A new row, then what is left of it after taking away its nearest point in the smallest flat space through zero that holds the last named rows above it.
Zama (2 x 10):
-28  -4  -20  -7  -23  -25  10  1  -18  -21
-31  -6  -32  -21  -8  -17  21  17  -42  3
New rows:
-27  -19  13  -12  -13  -5  -31  -8  18  -10 -> -23  -19  10  -19  0  4  -27  1  8  8
-11  10  -1  15  -25  -16  6  23  18  -40 -> 1  11  1  8  -2  3  9  34  10  -11
38  9  7  -26  2  42  2  -6  25  1 -> 15  6  -10  -33  -15  23  11  -4  9  -14
vot, 5 rows:
-2  25  23  11  -8  -1  7  24  19  -16
35  -33  0  -7  26  -16  -2  29  -5  -48
-1  -19  18  -6  -28  -9  -4  -30  -12  -49
29  2  -6  10  1  7  -54  -25  49  28
9  19  -9  26  -25  13  -46  39  38  -5
New rows:
-12  23  -4  1  14  -15  -16  29  -19  -14 -> -9  19  1  -4  14  -16  -21  -2  -14  -5
-3  -29  11  14  -15  -2  8  45  -7  42 -> 4  -35  28  9  -21  -9  4  15  0  27
tofi (2 x 10):
51  11  -8  0  -4  10  -9  25  -28  40
7  35  -29  0  -6  -1  -10  -12  6  23
New rows:
38  24  16  -5  -26  -26  1  -10  -19  -10 -> 23  19  20  -5  -25  -29  4  -17  -11  -23
1  15  -30  14  12  7  -34  8  -11  0 -> -7  -2  -16  14  15  6  -29  11  -11  -14
sume, 2 rows:
40  6  12  -9  -4  -25  21  8  -2  -24
40  6  4  -2  5  -19  10  -4  11  -28
New rows:
-4  -4  1  -15  -18  11  -46  15  -1  34 -> 21  0  4  -16  -15  -1  -39  13  6  16
-15  -8  -25  27  -24  27  -15  3  24  -16 -> -2  -6  -14  17  -34  13  2  17  11  -20
-40  16  -23  22  -17  -8  -34  -19  -9  -22 -> -22  19  -12  13  -25  -23  -17  -8  -18  -30
zulo, 2 rows:
-7  1  16  6  3  29  -6  20  15  4
31  19  20  -5  41  44  -1  19  -9  -20
New rows:
-4  21  35  3  -3  -1  4  -3  -33  -16 -> -15  16  34  6  -14  -6  3  -3  -26  -9
-21  2  44  -8  -8  23  -9  18  32  6 -> -3  5  25  -18  -2  -9  0  -7  7  -5
-3  -7  14  10  -21  -2  -14  -3  40  42 -> 25  4  9  0  2  -5  -8  -13  18  25
kef, 2 rows:
8  12  -10  -7  -10  44  -36  24  -18  -19
0  9  14  -24  16  12  -21  22  3  -12
New rows:
-24  -12  19  -24  -6  0  -9  20  5  -34 -> -23  -18  6  -5  -20  -5  4  5  1  -26
15  2  21  -48  25  -3  -28  0  33  -10 -> 19  -6  -6  -14  -5  1  -14  -22  19  -1
zavus, 5 rows:
5  34  12  25  -18  -18  -23  33  32  20
38  -20  15  35  -4  0  -5  -36  -16  -53
-14  10  -2  -21  -11  10  -11  -16  -35  1
11  -26  10  -35  -32  2  4  6  -16  32
11  18  13  -2  -46  13  -31  -31  -45  12
New rows:
12  -23  5  -29  3  32  42  -18  -28  -13 -> 8  16  11  -4  -3  17  20  8  -2  -6
-44  1  -43  -16  20  -9  8  17  -19  -6 -> -4  -9  -25  13  -9  -11  -1  8  -11  1
kuda, 2 rows:
14  -30  -6  31  -1  39  4  5  18  -26
-5  -7  2  -13  -25  -20  25  -34  -18  26
New rows:
-5  -8  -9  6  25  26  -28  29  1  -14 -> -9  -12  -7  -5  6  9  -9  2  -14  7
-16  34  23  -21  5  -19  30  -23  -8  37 -> -5  18  18  4  15  15  22  -6  11  9
pipa (3 x 10):
27  24  58  9  17  -26  12  -38  8  2
-11  1  25  -1  -11  -4  42  -26  -11  -16
15  30  47  14  13  -38  33  -39  1  3
New rows:
10  -12  -48  4  32  13  35  -4  -1  -3 -> 25  -12  -24  1  38  18  24  -14  6  -5
-36  11  21  20  4  -21  40  -19  -1  -28 -> -22  1  6  15  12  -3  -8  4  11  -19
Fiv (2 x 10):
1  24  -14  7  -19  4  43  5  28  10
10  6  -23  6  29  -8  30  16  2  -10
New rows:
-3  -6  8  -10  17  11  -24  -4  -35  5 -> -2  10  -1  -5  4  14  4  -1  -17  12
-27  -11  -14  6  36  -28  34  2  23  -30 -> -37  -15  7  1  7  -20  8  -13  23  -20
14  -13  35  12  -42  -5  -1  -4  -34  13 -> 22  -9  18  16  -19  -11  20  8  -34  5
Lati, 2 rows:
-4  -18  -1  -10  12  6  11  -8  0  -47
-3  -20  34  4  2  -11  15  -4  16  -28
New rows:
8  24  -7  -4  -11  -16  -12  26  -4  39 -> 4  5  -1  -11  -1  -13  0  19  -1  -5
3  -16  20  -9  -13  21  -1  -41  -1  -10 -> 5  -7  12  -8  -16  22  -7  -38  -5  7
komem, 4 rows:
8  12  -13  17  -7  -7  -4  -25  -29  10
-11  6  -44  25  -17  -28  24  -6  30  -4
5  1  -23  17  -22  -9  18  -22  4  2
28  -17  9  3  -37  20  26  -36  0  -3
New rows:
-38  -10  5  -21  6  -3  40  -37  26  17 -> -26  7  21  -5  26  -8  20  -36  9  4
27  18  0  -11  19  -27  11  9  19  -32 -> 20  10  -8  -28  8  -17  11  -2  -3  -6
dipos (4 x 10):
-10  10  -29  8  -18  59  -16  -22  9  14
-7  4  -6  8  -18  37  5  3  8  -2
7  7  -30  3  -29  56  -7  -16  23  24
13  0  -3  -2  -30  33  16  -5  18  12
New rows:
36  -18  -14  15  24  -33  21  16  20  -36 -> 23  -12  -20  16  17  3  14  -17  10  -32
-36  4  22  30  9  39  13  7  -11  -2 -> -5  -1  12  15  14  4  7  3  3  23
legib:
-2  8  -7  -13  12  -12  9  -39  -12  -8
1  11  18  -13  21  -24  31  -36  14  -4
32  8  40  -37  15  -21  28  -39  4  -9
-3  40  23  -20  32  -13  35  -43  24  31
4  14  -2  -13  17  2  -5  -45  16  -10
New rows:
-40  20  14  -17  6  -33  26  -20  10  10 -> -21  4  9  -17  -14  -8  -10  2  4  -3
-2  -5  5  26  -15  -46  -17  12  9  -6 -> 6  12  5  11  -11  -34  -25  -3  2  8
15  -3  -24  -27  -12  0  -25  -8  -8  27 -> 5  -13  -15  -13  -7  -18  -6  -1  12  16
vake, 4 rows:
17  20  -13  21  -2  32  32  10  21  19
-12  -14  19  -26  -8  7  2  1  29  7
15  56  -54  11  -15  -2  2  -20  12  -27
-10  12  -2  -21  13  62  -1  -4  21  -30
New rows:
-12  31  26  18  -13  11  11  7  -26  40 -> -22  35  22  -3  -17  8  -5  -5  -20  18
41  35  6  11  4  -1  -11  40  17  -4 -> 30  20  20  -4  6  -8  -24  38  13  -10
11  -43  -10  2  -16  -36  30  -10  -34  -16 -> 9  -32  -13  -8  -15  0  39  -11  -11  -24
rap, 4 rows:
-25  -36  -17  -2  -50  -7  2  1  14  -39
-27  -25  -18  -33  -37  16  18  -6  -14  -1
-22  -42  -12  -13  -53  23  7  3  -15  -24
-23  -25  -9  -15  -43  -2  4  -4  6  -24
New rows:
-5  -2  16  36  -11  -3  -18  -1  -24  -25 -> -17  8  0  13  0  -10  -2  -10  -22  -4
-16  -2  -19  16  -13  34  24  -12  -26  -19 -> -10  22  -2  14  0  11  15  -20  -8  -17
5  -14  28  -18  7  -10  -25  -10  26  9 -> 3  -29  6  -10  11  2  -14  -2  16  13
kima (3 x 10):
-22  -2  11  17  13  10  -32  45  -1  -19
15  24  0  27  6  -4  -25  4  -17  8
39  38  -12  22  -3  -16  -3  -34  -26  26
New rows:
8  -16  13  -28  6  5  14  1  41  1 -> 12  13  5  -8  12  -3  6  9  15  -2
42  12  1  46  -1  4  -14  -30  1  2 -> 9  -6  -1  23  0  8  9  -10  8  -24
12  -21  -18  -36  -31  7  -7  -18  -7  -8 -> 9  -9  -17  -20  -24  7  -24  -1  -18  -13
Saden (5 x 10):
-2  44  26  25  -38  3  -39  -38  9  8
-11  21  22  16  -25  9  -22  -13  8  -12
-14  27  -5  24  -45  9  -13  -13  11  -24
-21  27  25  18  -49  33  -43  3  9  -7
-7  16  19  28  -17  8  -15  -17  1  -19
New rows:
29  26  16  7  -15  -22  -18  -7  -4  25 -> 17  5  8  4  -9  -14  1  18  -4  -4
29  4  23  30  15  -23  29  15  10  11 -> 18  10  16  21  -8  -11  20  29  18  11
-24  30  16  9  -21  -34  6  21  -3  2 -> -15  17  10  15  -5  -29  10  27  -17  11
rep, 4 rows:
4  -36  35  20  1  1  5  8  10  27
-2  -7  15  30  17  -10  15  -9  6  8
-17  -22  35  17  16  -6  10  -8  21  40
-11  8  45  -4  26  -27  11  -45  14  -9
New rows:
9  37  -13  13  0  -12  15  -37  -31  -18 -> 6  8  3  3  -15  2  5  -17  -22  16
-13  -5  16  3  32  26  23  -30  -26  -39 -> -20  -16  4  -6  19  42  14  -8  -23  -13
2  -18  -9  17  -14  23  50  -17  -16  -20 -> -12  -15  -5  -8  -17  26  42  -20  -8  -6
Bavo (5 x 10):
61  2  24  1  3  28  29  0  49  -2
46  -25  3  12  -23  3  2  -20  0  23
34  16  15  -8  17  2  15  2  24  -15
5  4  -2  -16  -7  26  68  11  26  33
25  15  31  0  -23  18  -2  4  41  24
New rows:
18  19  -9  4  -38  -13  6  11  -13  6 -> 9  14  -12  9  -25  0  5  18  -7  -15
17  9  1  -5  -29  54  0  21  26  22 -> 12  12  -16  -12  -6  18  -9  12  -12  -1
2  47  10  -7  5  -36  16  -27  -1  20 -> -8  11  0  19  4  -1  6  -24  5  1
lafid (2 x 10):
-12  2  -7  0  15  -14  -5  -24  29  38
-6  -7  -4  7  34  1  11  -35  12  73
New rows:
-31  -15  40  11  -39  3  -30  -4  10  -13 -> -27  -21  42  15  -28  13  -20  -10  -1  8
-34  15  -21  9  -5  21  9  29  -4  -16 -> -37  14  -23  10  3  19  10  20  2  2
Sokez:
-17  11  34  -9  -10  -20  6  -6  23  -1
-41  37  41  -2  10  -20  9  -16  30  3
New rows:
-3  -13  -1  44  40  20  -24  10  -9  22 -> 0  -23  24  31  16  2  -21  12  6  18
12  25  -7  39  1  -2  26  -32  2  -8 -> 23  11  -3  33  -14  -7  26  -27  3  -11
29  -2  -12  -26  -11  16  19  21  24  34 -> 16  13  -10  -21  1  17  20  15  27  36
sut:
13  52  -21  -36  -27  8  39  0  8  30
17  -31  -3  24  17  -16  -23  18  -13  21
New rows:
23  40  -12  -34  -5  24  4  17  8  16 -> 12  9  2  -13  11  21  -19  15  4  -6
16  -14  -7  -10  6  -3  -11  25  -46  21 -> -3  -3  2  -20  -1  8  -3  9  -37  -6
vib (3 x 10):
-5  -1  -50  -19  2  -3  18  -4  26  -28
-23  -4  -41  -34  -1  -6  10  3  33  -23
-4  4  -4  -34  -1  18  6  3  4  -32
New rows:
25  36  46  19  -1  -6  -8  -12  -19  30 -> 8  33  6  -9  -1  -11  3  -11  10  7
-21  6  -8  -21  -2  -32  -9  -35  39  32 -> 9  16  8  -16  1  -6  -2  -41  13  11
12  26  30  4  1  -14  -39  -48  -5  11 -> 6  25  5  -10  2  -15  -30  -49  10  -5
Fotun:
27  21  -53  7  -31  6  2  31  7  21
7  8  -15  18  -15  -9  5  9  -5  35
25  33  10  26  20  -5  12  -13  -5  9
-11  -16  -27  8  -23  -19  7  15  -9  31
22  19  -31  27  -4  -30  9  6  3  16
New rows:
5  17  -2  25  26  -18  12  -13  -35  -7 -> -4  5  -3  5  0  0  -15  1  -16  -5
-24  -3  2  13  -28  7  -10  -41  25  -3 -> -16  5  -13  14  -21  13  10  -37  10  -7
sima:
-5  10  11  22  -5  -21  -11  20  -1  -14
20  34  38  30  9  -34  -14  2  -12  28
13  10  2  35  12  -36  5  20  1  -1
34  5  9  10  5  -42  -8  -5  8  -13
-25  -3  4  20  -4  -16  1  28  -27  -10
New rows:
-20  15  23  -16  -7  3  -25  21  27  -23 -> -6  2  8  -17  14  -6  3  12  7  1
-27  14  -10  -5  -20  -12  7  -26  28  11 -> -27  9  -9  -1  -17  -25  11  -22  13  10
Gotep (5 x 10):
40  2  -2  21  6  4  -56  6  -37  -22
21  -6  11  24  13  -12  -6  17  -40  -28
7  21  10  26  5  20  -62  13  -3  19
0  14  -11  41  -2  -11  -11  5  10  -7
13  6  0  17  10  18  -50  18  -27  -7
New rows:
8  48  -6  -1  3  7  -8  -24  3  16 -> 2  38  -6  -4  11  5  11  -13  -15  1
16  -54  -17  3  3  -22  -2  31  3  5 -> 11  -47  -11  2  1  -17  -9  29  15  21
nolaz:
8  10  -18  14  14  12  -21  16  -39  10
2  13  -28  -18  4  -23  -31  44  -39  34
New rows:
-28  -8  -13  8  -1  -6  -2  -42  16  5 -> -26  -4  -22  7  2  -8  -12  -31  2  13
-38  15  16  9  6  -5  7  -7  22  -13 -> -35  20  6  10  11  -5  -4  5  4  -5
Metut, 3 rows:
-5  5  -39  -19  37  37  -27  -15  -27  -5
0  -20  16  -7  11  -12  35  14  8  -7
3  -32  18  25  -41  -20  -15  12  33  19
New rows:
-13  -21  10  17  -50  4  0  32  -7  13 -> -15  -4  -2  1  -23  17  9  25  -27  2
-22  -9  4  -13  23  -25  15  27  -2  -46 -> -21  1  -4  0  2  -21  -19  18  0  -35
bop (5 x 10):
30  30  44  33  45  -6  3  -5  -13  -25
-5  1  -14  -18  -8  -32  -34  20  -1  10
0  18  25  20  -24  3  -5  -19  -16  -15
21  -2  14  -11  -25  36  1  -33  -4  -6
-21  -18  -4  -46  10  -18  4  17  -30  20
New rows:
5  -4  -27  10  -6  11  -28  -20  -25  19 -> 2  -3  -23  19  12  9  -15  -15  -26  17
-40  -21  9  2  21  -9  18  4  29  -39 -> -21  -17  16  -17  5  -6  -7  -7  23  -40
-12  -43  -6  -22  16  -9  -13  3  48  -1 -> -16  -26  24  -6  5  -10  -9  -12  23  -15
zil, 2 rows:
-7  -5  39  1  47  11  -6  6  -30  -42
-5  -12  27  -7  -9  -3  -29  -19  -17  5
New rows:
-3  -33  39  -26  6  5  -16  15  -26  -9 -> 3  -23  5  -22  -7  3  6  26  -2  4
-27  -6  -27  -5  -44  3  15  20  17  41 -> -33  -11  4  -5  -10  11  8  23  -7  10
-4  31  -41  4  8  -37  24  -24  6  13 -> -9  23  -14  1  19  -35  6  -32  -13  2
dafif (5 x 10):
-8  19  14  -14  0  6  -34  18  11  -12
-31  38  43  -10  -25  -43  20  -5  0  27
52  -6  17  -19  14  8  37  -15  -18  -11
8  3  -1  6  -16  -69  14  30  9  28
-7  9  50  -2  -13  3  -13  -15  -49  5
New rows:
-3  0  -23  31  0  -48  -8  -13  -13  -35 -> -2  15  -9  15  5  -30  -4  -22  -7  -46
-24  -11  -21  -36  -3  -30  -10  -6  -27  25 -> -12  -8  -23  -48  8  -11  -8  -9  -18  11
sanok:
40  -26  21  25  10  0  -9  42  9  2
7  19  10  43  16  42  -1  24  1  -17
17  12  12  40  -3  27  -2  15  -14  4
New rows:
-3  -38  -9  -36  12  -13  -16  2  3  -14 -> -1  -16  -5  -6  2  12  -14  -2  -17  -8
17  -1  -11  16  20  -23  -3  -30  28  -20 -> 21  4  -9  25  11  -19  -3  -34  16  -11
-34  14  17  -11  1  23  -5  9  -8  2 -> -20  -1  22  -14  -3  9  -8  16  -7  11
bupab (4 x 10):
43  -14  -1  23  -36  25  -7  -21  -1  36
14  9  -6  1  -13  -17  17  -22  -19  19
21  -22  -13  -30  -18  11  -12  36  31  -6
-13  -26  24  39  31  -26  -33  11  -28  -33
New rows:
6  0  -13  -2  5  40  2  13  24  -8 -> 9  1  -12  5  8  7  8  2  -4  -8
5  19  -7  8  12  -3  -27  -26  50  3 -> 11  14  -9  5  11  -25  -25  -24  38  0
fep:
-16  8  -35  -12  29  -35  0  10  -28  6
13  14  -17  44  36  23  -33  11  -14  -1
2  21  -2  3  -8  25  -21  -15  24  -17
New rows:
-11  -14  8  -15  -16  14  18  0  35  1 -> -11  -9  -9  -1  9  9  7  10  17  5
-6  21  -25  -11  -28  1  -5  -15  8  -20 -> 4  1  -13  9  -19  0  4  0  -10  -5
26  15  -15  12  5  -41  -22  -23  -26  22 -> 30  11  3  9  -15  -29  -17  -31  -9  18
desem:
33  -8  37  6  -39  -9  -23  -21  -31  28
2  17  20  9  -29  -10  -5  -25  -46  15
New rows:
-11  6  -14  -4  27  19  16  -18  16  -26 -> 8  -1  5  -2  8  15  3  -27  4  -12
26  -36  -7  -7  -1  15  -20  27  11  11 -> 0  -9  -15  -1  -2  11  -6  15  -17  5
fasi, 4 rows:
-30  32  29  -23  52  9  1  -9  10  -16
-13  29  19  -26  19  12  0  4  -4  -6
-11  48  7  -48  10  24  -9  32  -2  -19
-13  20  33  -13  21  6  8  -13  -13  6
New rows:
-18  -12  -17  -13  -4  30  6  -21  17  32 -> -22  -6  -6  8  -4  32  8  4  7  16
16  11  -43  -23  7  15  13  34  15  -10 -> 12  1  -13  0  16  6  28  8  -2  7
5  -5  -29  -6  12  31  9  -22  -7  -1 -> 3  -2  -19  7  11  32  12  -10  -16  -7
kolur (3 x 10):
11  2  -8  20  20  -4  -50  -32  -30  2
-25  -11  -7  5  9  7  -4  -12  -31  11
0  -8  23  17  -28  19  37  41  2  10
New rows:
24  8  -14  -17  12  -9  -23  19  35  -25 -> -3  -7  -12  -3  10  7  -13  23  1  -8
-19  -4  31  0  -33  -28  -10  -8  -26  19 -> -11  2  28  -11  -32  -36  -10  -9  -8  11
Fup (2 x 10):
-8  -40  -18  -31  -28  24  -19  36  -31  39
-6  21  -21  -12  -40  14  4  4  -13  -8
New rows:
-4  -33  19  29  47  5  -19  -16  2  11 -> -10  -4  -4  18  3  19  -12  -15  -10  -3
-13  -18  13  4  -6  16  32  21  -9  20 -> -12  -3  15  11  -4  11  38  11  -2  8
nifi, 2 rows:
-8  17  10  -15  -12  -10  14  -7  30  24
-12  35  13  -21  -12  0  16  -4  39  33
New rows:
-7  -30  1  -30  -10  -30  32  -29  5  -7 -> -8  -4  -4  -27  5  9  20  -12  -9  -13
-5  -19  -27  18  19  -52  -14  -11  7  28 -> -7  7  -28  17  29  -22  -21  1  3  29
Veva, 4 rows:
22  17  16  25  -3  -48  -39  34  -12  37
7  14  -2  -13  -13  6  29  -16  -17  0
-3  -11  -5  -8  -10  -4  36  -38  12  -32
10  -15  -4  15  16  4  -16  5  46  44
New rows:
39  -9  2  16  9  6  -40  -14  -9  -33 -> 46  -2  -2  9  6  19  -24  -21  -9  -16
-24  2  -13  11  28  35  -7  31  4  -14 -> -2  12  -8  17  10  0  15  11  4  -5
Bipo, 3 rows:
2  -13  -5  -16  4  -22  4  22  -4  33
19  -3  -1  -42  18  -32  1  37  3  38
16  6  -6  -30  -2  -19  -3  25  -5  25
New rows:
10  39  30  -7  6  9  -10  -5  8  9 -> -5  20  25  8  0  5  -4  -6  1  24
0  -8  33  -5  13  -19  -14  27  12  40 -> -3  7  30  12  -8  2  -20  7  6  14
nuli, 4 rows:
3  8  -24  7  25  -13  -27  1  9  -9
-4  -4  28  -7  32  7  5  -63  -14  -11
11  0  -30  13  -2  -32  -36  37  6  7
1  14  -28  6  20  4  -12  29  15  -11
New rows:
2  34  -9  -14  2  -15  -40  -8  -4  -30 -> 2  27  12  -18  -14  -2  -16  4  -14  -23
21  -15  10  -29  -5  -29  -24  -32  37  -15 -> 23  -12  18  -29  0  -8  -4  5  34  -17
ker, 3 rows:
-47  -13  -24  -6  21  17  15  -13  -8  22
-42  -1  4  14  39  5  32  30  2  -18
-10  4  8  31  20  -8  26  49  7  -36
New rows:
32  -23  5  2  5  -1  6  24  3  -28 -> 15  -28  -3  -12  10  8  4  3  -2  -9
9  1  -50  -14  -9  1  17  -15  -9  50 -> 18  16  -11  -13  9  -9  24  9  0  19
vifez (4 x 10):
4  -8  29  7  -21  -26  -18  -60  8  -9
10  -39  -29  50  -21  2  -10  -4  -11  2
3  -16  -9  31  -26  -18  4  -39  -1  15
-3  -14  19  35  -24  -5  -8  -10  -10  -4
New rows:
24  2  43  -29  10  14  -1  36  -25  -1 -> 32  -13  14  -13  -2  0  5  3  -21  16
1  -6  16  6  24  -34  -7  16  3  -15 -> 1  -6  3  10  21  -37  4  12  3  -3
zene:
24  34  21  43  28  -12  30  -31  16  -17
20  26  15  22  0  -18  4  -15  1  -11
New rows:
-7  42  -5  22  -23  11  19  -45  -1  -27 -> -24  20  -18  0  -30  24  10  -29  -5  -17
6  14  -6  2  -35  -1  -55  -15  -5  -1 -> -4  4  -10  10  -3  19  -28  -22  11  0
Fes:
-1  31  18  -5  -8  8  -7  21  11  -10
8  20  29  13  -3  27  -2  53  -7  -32
-13  8  28  7  -19  15  -8  16  1  -29
-10  29  26  -12  -8  1  16  36  -2  -6
23  41  11  10  -2  7  -16  28  18  -30
New rows:
4  -7  -40  -12  -7  -3  -20  -46  20  -22 -> -3  0  -19  -20  -2  11  4  1  -1  -16
-29  33  -2  16  3  5  -14  9  4  -14 -> -26  14  -15  17  13  -1  -3  2  -7  -2
zer (4 x 10):
2  37  -32  -3  -15  -2  0  -32  36  -16
-7  24  -5  -11  21  -9  -14  18  22  11
38  -10  4  -24  3  -64  17  24  -33  0
27  -10  -7  1  3  1  -23  10  15  -29
New rows:
36  -16  20  -18  -12  -8  -5  -8  -9  -26 -> 5  5  21  -18  -2  4  -4  -9  2  -2
5  -2  -4  12  -8  -5  -30  2  33  -35 -> -13  -3  9  9  -9  -15  -6  1  6  -7
